Here is a tiny trained network, its code and every weight. The questions are about switching its units off for an input and a target symbol, where a switched-off unit gives its printed mean instead of its output.

import numpy as np


def w(rows, s, z=0):
    codes = np.array(rows[::2]) - 128.0
    scale = np.full(codes.shape[1], s)
    scale[-1] = z or s
    return codes * scale


def norm(h):
    return h / np.sqrt((h * h).mean(-1, keepdims=True) + 1e-5)


def f(y):
    return np.maximum(y, 0)


def softmax(a):
    e = np.exp(a - a.max(-1, keepdims=True))
    return e / e.sum(-1, keepdims=True)


def log_softmax(a):
    a = a - a.max(-1, keepdims=True)
    return a - np.log(np.exp(a).sum(-1, keepdims=True))


def net(x, mask):
    ids = ['ΨΩαζηξτ'.index(c) for c in x.split()]
    T = len(ids)
    res = E[ids] + P[:T]
    r = norm(res)
    for j in range(2):
        rows = slice(2 * j, 2 * j + 2)
        q, k, v = (r @ M[0][rows].T for M in (Q, K, V))
        z = softmax(np.where(np.tri(T) > 0, q @ k.T / 2**0.5, -1e9)) @ v
        o = O[0][rows]
        res = res + np.where(mask[j], z, o[:, -1]) @ o[:, :-1]
    y = f(norm(res) @ A[0][:, :-1].T + A[0][:, -1])
    res = res + np.where(mask[2:6], y, B[0][:, -1]) @ B[0][:, :-1]
    return log_softmax(norm(res)[-1] @ U[:, :-1].T + U[:, -1])


Q, K, V, O, A, B = {}, {}, {}, {}, {}, {}
E = w([
[209,106,188,168],'Ψ',
[162,107,181,157],'Ω',
[70,204,116,254],'α',
[196,98,178,182],'ζ',
[179,105,177,143],'η',
[188,107,203,136],'ξ',
[254,118,185,76],'τ',
],0.0093)
P = w([
[133,67,50,98],'0',
[69,177,150,100],'1',
[2,99,142,114],'2',
[229,124,102,159],'3',
[76,157,144,96],'4',
[27,96,125,145],'5',
[215,168,122,160],'6',
[81,153,141,95],'7',
[28,93,139,125],'8',
[206,172,145,182],'9',
[82,152,139,99],'10',
[46,89,138,122],'11',
[199,173,197,234],'12',
],0.011)
Q[0] = w([
[170,88,107,155],'head 1',
[159,112,102,202],'head 1',
[165,133,248,96],'head 2',
[148,248,136,174],'head 2',
],0.011)
K[0] = w([
[123,202,154,114],'head 1',
[165,106,179,135],'head 1',
[143,81,64,93],'head 2',
[55,142,6,187],'head 2',
],0.015)
V[0] = w([
[187,114,84,185],'head 1',
[171,201,168,101],'head 1',
[99,126,86,254],'head 2',
[192,139,194,167],'head 2',
],0.0084)
O[0] = w([
[103,67,147,77,179],'head 1',
[71,143,158,31,132],'head 1',
[165,37,148,99,163],'head 2',
[2,44,120,118,253],'head 2',
],0.0075,0.0011)
A[0] = w([
[148,183,111,217,1],'neuron 1',
[62,255,83,80,131],'neuron 2',
[157,144,69,165,23],'neuron 3',
[172,75,147,157,105],'neuron 4',
],0.0079,0.0027)
B[0] = w([
[164,67,115,105,185],'neuron 1',
[112,166,12,134,205],'neuron 2',
[58,208,197,99,137],'neuron 3',
[133,148,81,61,254],'neuron 4',
],0.011,0.0026)
U = w([
[209,1,106,61,181],'Ψ',
[198,139,199,144,176],'Ω',
[189,163,235,210,99],'α',
[93,47,193,61,4],'ζ',
[100,189,146,155,171],'η',
[40,79,219,86,94],'ξ',
[62,159,88,101,198],'τ',
],0.0089,0.0024)

Each question gives the input, a string of symbols that net reads in full, and the target symbol t.
The units are the heads (2 rows each of Q, K, V and O) and the neurons (one row each of A and B). Each row of codes is followed by its name. A weight is (code - 128) times the scale printed after its matrix; where a second scale follows, it is the last column's (O, A, B and U).
mask holds one flag per unit, heads first, then neurons. A switched-off unit (its flag False) gives its mean, the last column of its rows in O or B, instead of its output. The means were averaged over made-up inputs and are rounded, as every weight is.
A unit's drop is (log p(t) with every unit on - log p(t) with that unit switched off) / (log p(t) with every unit on - log p(t) with every unit switched off).
The circuit of an input: a set's keep is (log p(t) with only the set's units on - log p(t) with every unit switched off) / (log p(t) with every unit on - log p(t) with every unit switched off). Starting from all 6 units, units are removed one at a time, each time the one whose removal leaves the highest keep (on an exact tie, the one counted first), for as long as the keep stays at least 0.8.
circuit, biggest first: the units of the circuit, biggest drop first
unit that matters most: the unit with the biggest drop
top k neurons: the k neurons with the biggest drops, biggest first
heads that matter: for each layer, one digit per head in row order, 1 if its drop is at least 0.15 and else 0, layers parted by /
drop of u: that unit's drop, to one decimal
input η Ψ α τ ζ, target α: unit that matters most => head 2
input Ω Ψ η τ ξ Ψ τ η, target Ω: top 2 neurons => (neuron 2; neuron 1)
input ζ Ψ ξ τ ξ ξ α, target Ψ: top 2 neurons => (neuron 1; neuron 4)
input ξ Ψ α Ψ Ω α α ξ, target η: circuit, biggest first => (head 2; neuron 2; head 1)
input ξ α ξ η ζ Ψ Ψ τ α Ω Ψ, target η: top 2 neurons => (neuron 2; neuron 4)
input Ψ τ ξ η ζ τ α ξ α ξ α, target ξ: circuit, biggest first => (head 2; neuron 2; head 1)
input ξ η Ω τ α Ω Ψ ζ, target η: heads that matter => 01
input ξ ζ Ψ Ψ ξ Ω Ω η, target τ: circuit, biggest first => (head 2; neuron 2)
input ξ η τ Ψ α Ψ Ψ ξ Ψ ζ, target Ψ: circuit, biggest first => (neuron 4; neuron 1)
input Ψ ζ τ α Ψ Ψ ξ α, target ξ: circuit, biggest first => (head 2; head 1; neuron 2)
input ξ ξ ζ Ψ α α ζ Ω, target η: top 2 neurons => (neuron 4; neuron 2)
input τ ξ α Ω τ ζ ξ Ω Ω η τ Ψ, target τ: heads that matter => 11
input η α α Ψ η Ω ζ τ Ω ξ η, target α: heads that matter => 11
input η Ψ τ ξ Ψ, target α: heads that matter => 01
input α α τ ξ α Ω Ω Ψ, target Ψ: circuit, biggest first => (head 2)
input ξ ξ Ω ζ ζ ξ α ζ Ψ τ Ω, target η: heads that matter => 01
input ξ τ ξ η ξ τ ξ τ Ω α ξ, target η: drop of head 2 => 0.9
input ξ ξ Ψ α Ψ η Ω η, target η: drop of neuron 3 => 0.0
input η ξ ζ ζ Ψ, target α: drop of head 2 => 0.7
input α ζ Ω ξ ξ Ω Ω η ζ α η, target Ψ: circuit, biggest first => (head 1)
